C: | -1.95 | -4.63 | +0.05 | +5.36 | +5.68 | -5.13 | +0.59 | -5.21 | +3.43 | +1.30 | -1.98 | +4.79 | +3.06 | +5.40 | +3.54 | +4.47 | -6.06 | -3.79 | -4.44 | -2.82 | +4.96 | -4.82 | +2.28 |
E: | -7.47 | +3.48 | -6.60 | +7.72 | +7.38 | +2.94 | -6.68 | +2.10 | -4.62 | -6.47 | -5.94 | +4.19 | -5.21 | +8.88 | -5.57 | +8.97 | +2.15 | +5.07 | +5.20 | +3.89 | +8.12 | +3.33 | -6.52 |
F: | +0.19 | -6.23 | +3.50 | +1.42 | +0.78 | -6.61 | -4.62 | -6.47 | -6.68 | +2.10 | -0.40 | +4.48 | +3.81 | +2.55 | +4.94 | +3.21 | -6.30 | -5.46 | -7.76 | -5.95 | +1.55 | -6.60 | +3.75 |
Z: | +5.40 | -4.32 | +6.24 | -6.37 | -6.36 | +4.33 | +2.33 | +3.89 | -0.86 | +0.96 | +5.62 | -6.68 | -0.45 | -7.55 | -0.98 | -5.72 | +3.52 | +2.77 | +1.02 | +2.75 | -6.34 | +3.56 | -0.01 |
S: | +4.49 | -6.37 | +6.24 | -4.32 | -3.98 | -6.98 | +5.22 | -6.55 | +4.63 | +5.02 | +2.85 | +4.61 | +6.07 | -3.90 | +6.02 | -5.25 | -6.69 | -7.97 | -6.80 | -6.53 | -3.75 | -6.90 | +6.57 |
T: | +5.71 | -2.56 | +5.10 | -7.18 | -7.99 | -3.03 | +5.59 | -4.42 | +4.95 | +5.60 | +5.30 | -4.52 | +4.49 | -7.65 | +3.97 | -8.28 | -3.53 | -4.52 | -6.26 | -4.10 | -7.79 | -3.24 | +6.03 |
P: | +5.00 | -5.98 | +5.12 | -5.03 | -4.46 | -6.59 | +5.52 | -6.76 | +4.29 | +6.32 | +3.48 | +2.40 | +5.42 | -4.79 | +5.50 | -4.00 | -5.84 | -7.36 | -6.11 | -6.52 | -4.56 | -6.71 | +4.97 |
L: | -6.16 | -3.69 | -3.52 | +6.00 | +8.21 | -2.16 | -3.30 | -3.65 | -0.68 | -3.38 | -5.19 | +6.03 | -0.32 | +8.44 | -0.68 | +7.28 | -3.95 | -2.03 | -0.20 | -0.71 | +7.14 | -2.09 | -0.32 |
asked: | -6.37 | +6.24 | -4.32 | -> S
order: | -0.20 | +6.00 | -0.68 | -5.19 | -0.71 | -2.09 | +6.03 | -3.95 | -2.03 | -0.32 | -3.65 | +8.44 | -0.32 | +7.14 | -3.38 | +8.21 | -3.52 | +7.28 | -0.68 | -3.69 | -3.30 | -6.16 | -2.16 | -> L
len: | +5.40 | -4.32 | +6.24 | -6.37 | -6.36 | +4.33 | +2.33 | +3.89 | -0.86 | +0.96 | +5.62 | -6.68 | -0.45 | -7.55 | -0.98 | -5.72 | +3.52 | +2.77 | +1.02 | +2.75 | -6.34 | +3.56 | -> 22
len: | +0.19 | -6.23 | +3.50 | +1.42 | +0.78 | -6.61 | -4.62 | -6.47 | -6.68 | +2.10 | -0.40 | +4.48 | +3.81 | +2.55 | +4.94 | +3.21 | -6.30 | -5.46 | -7.76 | -5.95 | +1.55 | -6.60 | +3.75 | -> 23
asked: | -6.68 | +2.10 | -4.62 | -6.47 | -> E
len: | +5.00 | -5.98 | +5.12 | -5.03 | -4.46 | -6.59 | +5.52 | -6.76 | +4.29 | +6.32 | +3.48 | +2.40 | +5.42 | -4.79 | +5.50 | -4.00 | -5.84 | -7.36 | -6.11 | -6.52 | -4.56 | -6.71 | +4.97 | -> 23

U: | -2.92 | +1.06 | -3.11 | +5.64 | +0.34 | +1.93 | -2.59 | +1.75 | -3.13 | +1.65 | -0.29 | -2.76 | +0.73 | -0.31 | -1.87 | -1.32 | +0.26 | -1.25 | +2.97 | -2.07 | -3.53 | +1.50 | -3.87 | -1.44 | -1.82 | -0.10 | -1.17 | +2.85 | -2.80 | -2.92 | -2.76 | +0.37 | +0.29 | +2.41 | +0.08 | -1.20 | +4.73 |
J: | -1.22 | +2.22 | +2.55 | +1.22 | +0.79 | -1.72 | -1.63 | +0.08 | -4.76 | +2.15 | +1.82 | +1.49 | -6.68 | -1.25 | -1.04 | +1.73 | -1.70 | +1.12 | +4.36 | -1.42 | -4.03 | +7.52 | -2.11 | -4.27 | -2.93 | +1.95 | -1.69 | -2.95 | -3.44 | +2.82 | -5.95 | +4.65 | +1.96 | +1.28 | +6.87 | +1.48 | -4.27 |
X: | -3.01 | +1.16 | -3.26 | +5.82 | +0.43 | +2.15 | -2.39 | +1.77 | -3.28 | +1.70 | -0.27 | -2.86 | +0.92 | -1.62 | -1.88 | -1.32 | +0.35 | -1.13 | +3.21 | -2.13 | -3.63 | +1.60 | -3.99 | -1.54 | -1.73 | -0.15 | -1.14 | +3.05 | -2.74 | -2.80 | -2.99 | +0.36 | +0.33 | +2.41 | +0.08 | -1.20 | +4.95 |
asked: | -3.01 | +1.16 | -3.26 | +5.82 | +0.43 | +2.15 | -2.39 | +1.77 | -3.28 | +1.70 | -0.27 | -2.86 | +0.92 | -1.62 | -1.88 | -1.32 | +0.35 | -1.13 | +3.21 | -2.13 | -3.63 | +1.60 | -3.99 | -1.54 | -1.73 | -0.15 | -1.14 | +3.05 | -2.74 | -2.80 | -2.99 | +0.36 | +0.33 | +2.41 | +0.08 | -1.20 | +4.95 | -> X
order: | -1.73 | -0.15 | -1.14 | +3.05 | -2.74 | -2.80 | -2.99 | +0.36 | +0.33 | +2.41 | +0.08 | -1.20 | +4.95 | -3.01 | +1.16 | -3.26 | +5.82 | +0.43 | +2.15 | -2.39 | +1.77 | -3.28 | +1.70 | -0.27 | -2.86 | +0.92 | -1.62 | -1.88 | -1.32 | +0.35 | -1.13 | +3.21 | -2.13 | -3.63 | +1.60 | -3.99 | -1.54 | -> X
howmany J: | -1.63 | -> 1

K: | -2.09 | +0.61 | +0.98 | +4.61 | +5.25 | +0.70 | +0.41 | +0.65 | +2.43 | +0.76 | -2.78 | +3.57 | +2.64 | +5.67 | +3.08 | +5.40 | +0.54 | +1.78 | +2.51 |
Q: | -1.61 | -6.46 | +0.44 | +0.46 | +1.05 | -6.27 | +0.70 | -5.84 | +2.99 | -0.24 | -2.86 | +4.31 | +3.63 | +1.44 | +3.84 | +0.91 | -5.92 | -5.61 | -5.15 |
D: | +1.61 | +5.37 | -2.48 | -4.82 | -4.13 | +4.36 | -2.33 | +5.81 | -6.52 | -3.29 | +1.97 | -4.69 | -5.35 | -5.15 | -5.73 | -4.18 | +5.64 | +4.04 | +1.98 |
H: | +5.00 | +4.51 | +4.72 | -4.76 | -4.76 | -5.19 | +4.67 | -3.75 | +4.51 | +5.49 | +6.09 | +1.46 | +4.04 | -3.78 | +3.77 | -4.21 | -2.54 | -5.11 | -5.71 |
B: | +6.20 | -2.30 | +6.45 | -6.06 | -5.44 | -2.26 | +5.53 | -2.05 | +3.64 | +5.43 | +5.76 | -2.85 | +3.74 | -4.53 | +4.20 | -5.43 | -2.13 | -4.47 | -4.30 |
G: | +3.95 | -6.68 | +3.75 | +1.54 | +1.67 | -7.53 | +4.11 | -6.66 | +5.07 | +4.35 | +5.05 | +4.08 | +3.94 | +2.20 | +4.72 | +2.02 | -6.68 | -5.80 | -5.53 |
A: | +1.26 | -4.93 | +4.42 | +3.40 | +3.53 | -5.74 | +4.50 | -5.43 | +6.31 | +4.74 | -0.08 | +4.50 | +4.98 | +3.71 | +5.84 | +3.12 | -5.22 | -5.35 | -3.84 |
M: | -3.32 | -2.68 | -2.98 | +6.29 | +7.02 | -1.77 | -1.77 | -2.28 | -3.05 | -2.50 | -4.27 | +2.55 | -2.60 | +5.36 | -3.15 | +6.63 | -2.24 | -1.77 | -1.77 |
N: | -5.43 | +4.50 | -5.43 | +6.31 | +4.74 | -0.08 | +4.50 | +4.98 | +4.28 | +3.16 | +1.01 | +4.08 | +5.18 | +4.09 | +4.12 | +4.14 | -1.84 | -2.21 | +0.46 |
howmany N: | +4.50 | -> 2
howmany M: | -1.77 | -> 4
order: | -5.43 | -5.43 | -2.21 | -1.84 | -0.08 | +0.46 | +1.01 | +3.16 | +4.08 | +4.09 | +4.12 | +4.14 | +4.28 | +4.50 | +4.50 | +4.74 | +4.98 | +5.18 | +6.31 | -> N
order: | +5.40 | +0.54 | +1.78 | +2.51 | -2.09 | +0.61 | +0.98 | +4.61 | +5.25 | +0.70 | +0.41 | +0.65 | +2.43 | +0.76 | -2.78 | +3.57 | +2.64 | +5.67 | +3.08 | -> K
asked: | +0.46 | +1.05 | -> Q
len: | +1.61 | +5.37 | -2.48 | -4.82 | -4.13 | +4.36 | -2.33 | +5.81 | -6.52 | -3.29 | +1.97 | -4.69 | -5.35 | -5.15 | -5.73 | -4.18 | +5.64 | +4.04 | +1.98 | -> 19
asked: | -5.74 | +4.50 | -5.43 | +6.31 | +4.74 | -0.08 | +4.50 | +4.98 | -> A

fup: | +4.48 | +0.59 | +0.64 | -0.90 | -0.75 | +3.83 | +0.00 | +3.74 | +3.92 | +0.18 |
Madal: | -5.28 | +1.92 | +3.72 | +5.52 | -1.44 | -2.68 | -0.27 | -2.63 | -2.34 | +0.84 |
feso: | +0.31 | -1.16 | +3.24 | -3.21 | -1.02 | +3.84 | +3.43 | -1.24 | +4.32 | +4.33 |
Lod: | +1.75 | -0.28 | +2.22 | +0.23 | +2.18 | -0.61 | +4.20 | +1.55 | -6.69 | -2.25 |
zinu: | +0.88 | +2.26 | -0.92 | -1.37 | -7.48 | +3.96 | +2.43 | -4.12 | -2.58 | +3.42 |
nazad: | -2.22 | +1.85 | -0.11 | +2.03 | +7.11 | -0.97 | -0.53 | +0.34 | -1.16 | -3.19 |
lup: | -1.82 | +0.68 | +3.43 | +4.33 | +3.24 | -1.24 | -3.21 | +3.84 | +4.32 | -1.02 |
tusuk: | -1.71 | +1.58 | -2.94 | -0.45 | -1.58 | +1.29 | -4.14 | -2.41 | +6.05 | +2.35 |
lif: | +1.41 | +1.88 | +4.62 | +2.97 | -0.94 | +2.39 | +3.48 | +1.61 | -3.68 | -0.64 |
asked: | +0.34 | -1.16 | -> nazad
asked: | +3.43 | +4.33 | +3.24 | -1.24 | -3.21 | +3.84 | +4.32 | -1.02 | -> lup
order: | -2.58 | -4.12 | -1.37 | +3.96 | +3.42 | -7.48 | +2.26 | +2.43 | +0.88 | -0.92 | -> zinu
len: | +1.41 | +1.88 | +4.62 | +2.97 | -0.94 | +2.39 | +3.48 | +1.61 | -> 8

Pibab: | +2.19 | -0.06 | -1.08 | +1.72 | -0.80 | -2.55 | -1.25 | -3.24 | -0.20 | +2.11 | -0.02 | -4.68 | -1.08 | -0.81 | -0.44 | +2.47 | +0.44 | +0.91 | +5.99 | +0.62 | +0.44 | +4.29 | -0.17 | +0.62 | -0.10 | -3.82 |
zod: | +3.87 | +1.60 | +0.69 | -2.41 | +1.24 | +0.22 | +0.46 | -0.13 | -1.18 | -1.57 | +0.08 | +2.03 | +0.27 | +0.66 | +1.10 | -0.75 | +0.24 | +0.31 | -1.02 | +0.24 | -0.07 | -3.51 | +0.39 | -1.04 | -0.18 | +0.10 |
Tukid: | +2.19 | +1.72 | -0.06 | -1.08 | -2.55 | -0.80 | +0.49 | -1.68 | +1.10 | +0.38 | -0.15 | +0.35 | -0.06 | -0.62 | -3.15 | +2.34 | -1.06 | +0.32 | -0.84 | -0.25 | +2.22 | -0.01 | -1.42 | -0.25 | -0.17 | +0.36 |
ker: | +0.59 | -1.40 | -0.66 | +2.00 | +1.72 | -2.28 | -1.79 | -0.69 | -1.03 | +3.00 | -1.70 | +0.41 | -0.94 | +0.15 | +1.97 | -0.73 | +0.95 | +3.87 | +1.63 | +0.69 | -2.41 | +1.24 | +0.22 | +0.46 | -0.13 | -1.18 |
zan: | -0.50 | -0.37 | +0.59 | +0.08 | +2.09 | -0.37 | -0.09 | +1.33 | -0.18 | +0.43 | -0.35 | +2.05 | -0.71 | +0.46 | +1.79 | -1.99 | +0.69 | +0.52 | -0.87 | -0.11 | -1.57 | -0.12 | +0.52 | +0.22 | +0.08 | +0.77 |
Nasus: | +1.38 | +0.42 | -0.20 | +0.00 | -1.94 | +0.48 | -0.48 | -0.54 | -0.10 | +0.59 | -0.64 | -1.68 | +1.04 | -0.37 | -1.59 | +0.64 | -1.19 | -0.73 | +0.53 | +0.26 | +0.45 | +1.01 | -0.60 | +0.32 | +0.07 | -0.24 |
mosub: | +0.21 | -0.18 | -0.27 | +0.28 | +0.88 | +0.11 | -0.07 | +0.45 | +0.05 | +0.10 | -0.72 | +0.45 | +0.10 | +0.36 | +0.71 | -1.15 | -0.59 | -0.15 | -0.70 | +0.17 | -0.72 | -1.84 | +0.11 | +0.05 | +0.23 | +0.29 |
gef: | +0.40 | +0.17 | +1.60 | -0.14 | +0.17 | -1.89 | +3.37 | +0.35 | +2.83 | -0.72 | +6.67 | +0.74 | -6.61 | -0.67 | -0.27 | +2.23 | +3.90 | -0.55 | -0.27 | -2.96 | +2.85 | +1.78 | +0.85 | +0.18 | +0.11 | +0.84 |
gese: | +5.75 | +1.60 | +0.59 | -0.95 | -1.54 | +1.61 | -1.63 | +0.55 | -0.01 | +1.58 | -1.61 | -1.37 | +0.99 | -0.50 | -1.80 | -0.69 | -4.69 | -3.22 | +0.44 | +0.14 | -0.45 | +1.60 | -0.48 | +2.38 | +1.60 | +0.51 |
Gegi: | -0.62 | +0.00 | -0.60 | +0.24 | +1.09 | -0.38 | +0.25 | +0.20 | -0.17 | -2.43 | +0.93 | -0.08 | +0.06 | +0.33 | +1.15 | -0.06 | +0.52 | +0.30 | +1.15 | +0.85 | +0.38 | -2.02 | +0.66 | -0.60 | +0.06 | -1.34 |
sigi: | +3.42 | +0.27 | -0.23 | +0.29 | +1.33 | -1.86 | +0.36 | +1.23 | +1.60 | -0.01 | +0.90 | +2.48 | -3.06 | -0.06 | +0.57 | -0.67 | -0.71 | -1.58 | +0.36 | -0.29 | -0.09 | -1.34 | +0.73 | +1.11 | +2.58 | +0.18 |
len: | +0.59 | -1.40 | -0.66 | +2.00 | -> 4
howmany gef: | +2.83 | -> 1
howmany mosub: | +0.45 | -> 2
asked: | +3.87 | +1.63 | +0.69 | -2.41 | +1.24 | +0.22 | +0.46 | -0.13 | -1.18 | -> ker
asked: | +3.00 | -1.70 | +0.41 | -0.94 | -> ker
howmany Gegi: | +0.34 | -> 0
asked: | +2.19 | -0.06 | -1.08 | +1.72 | -0.80 | -2.55 | -> Pibab

Y: | +3.16 | +3.48 | +2.76 | -3.17 | -2.50 | -3.64 | +0.95 |
R: | +4.16 | +3.48 | +0.83 | -3.17 | -2.50 | -3.64 | +0.95 |
W: | +3.48 | -2.50 | +4.16 | +0.83 | -3.64 | +0.96 | -3.17 |
V: | +3.15 | +4.65 | +4.65 | +4.65 | +3.15 | +4.65 | +3.15 |
order: | -3.64 | -3.17 | -2.50 | +0.83 | +0.95 | +3.48 | +4.16 | -> R
asked: | +3.15 | +4.65 | +3.15 | -> V
howmany V: | +3.15 | -> 3
order: | +0.83 | -3.17 | -2.50 | -3.64 | +0.95 | +4.16 | +3.48 | -> R
asked: | +4.16 | +3.48 | +0.83 | -3.17 | -2.50 | -3.64 | +0.95 | -> R
howmany R: | +3.48 | -> 1

devi: | -0.06 | +0.93 | +0.93 | -0.55 | +0.93 | -0.55 |
Mozi: | +1.92 | +0.17 | +2.51 | +1.81 | -1.17 | +0.59 |
nitum: | -1.24 | +0.39 | -0.45 | -2.91 | -0.54 | -0.34 |
pipa: | -0.21 | +0.46 | -0.21 | +2.20 | +0.46 | +2.20 |
zefum: | +0.36 | -0.51 | -0.29 | -0.51 | -0.30 | +0.18 |
Kup: | +0.27 | -0.21 | -0.35 | -0.21 | +0.45 | +0.45 |
Baz: | -0.56 | -0.70 | +0.59 | -5.05 | -0.61 | +0.83 |
tid: | +1.92 | +0.17 | +0.06 | +1.81 | -1.17 | +0.59 |
len: | +0.36 | -> 1
order: | -0.21 | -0.21 | +0.46 | +0.46 | +2.20 | +2.20 | -> pipa
asked: | +0.27 | -0.21 | -0.35 | -0.21 | +0.45 | -> Kup
order: | +2.20 | +0.46 | +2.20 | -0.21 | +0.46 | -0.21 | -> pipa
howmany devi: | -0.55 | -> 2
howmany pipa: | +0.46 | -> 2

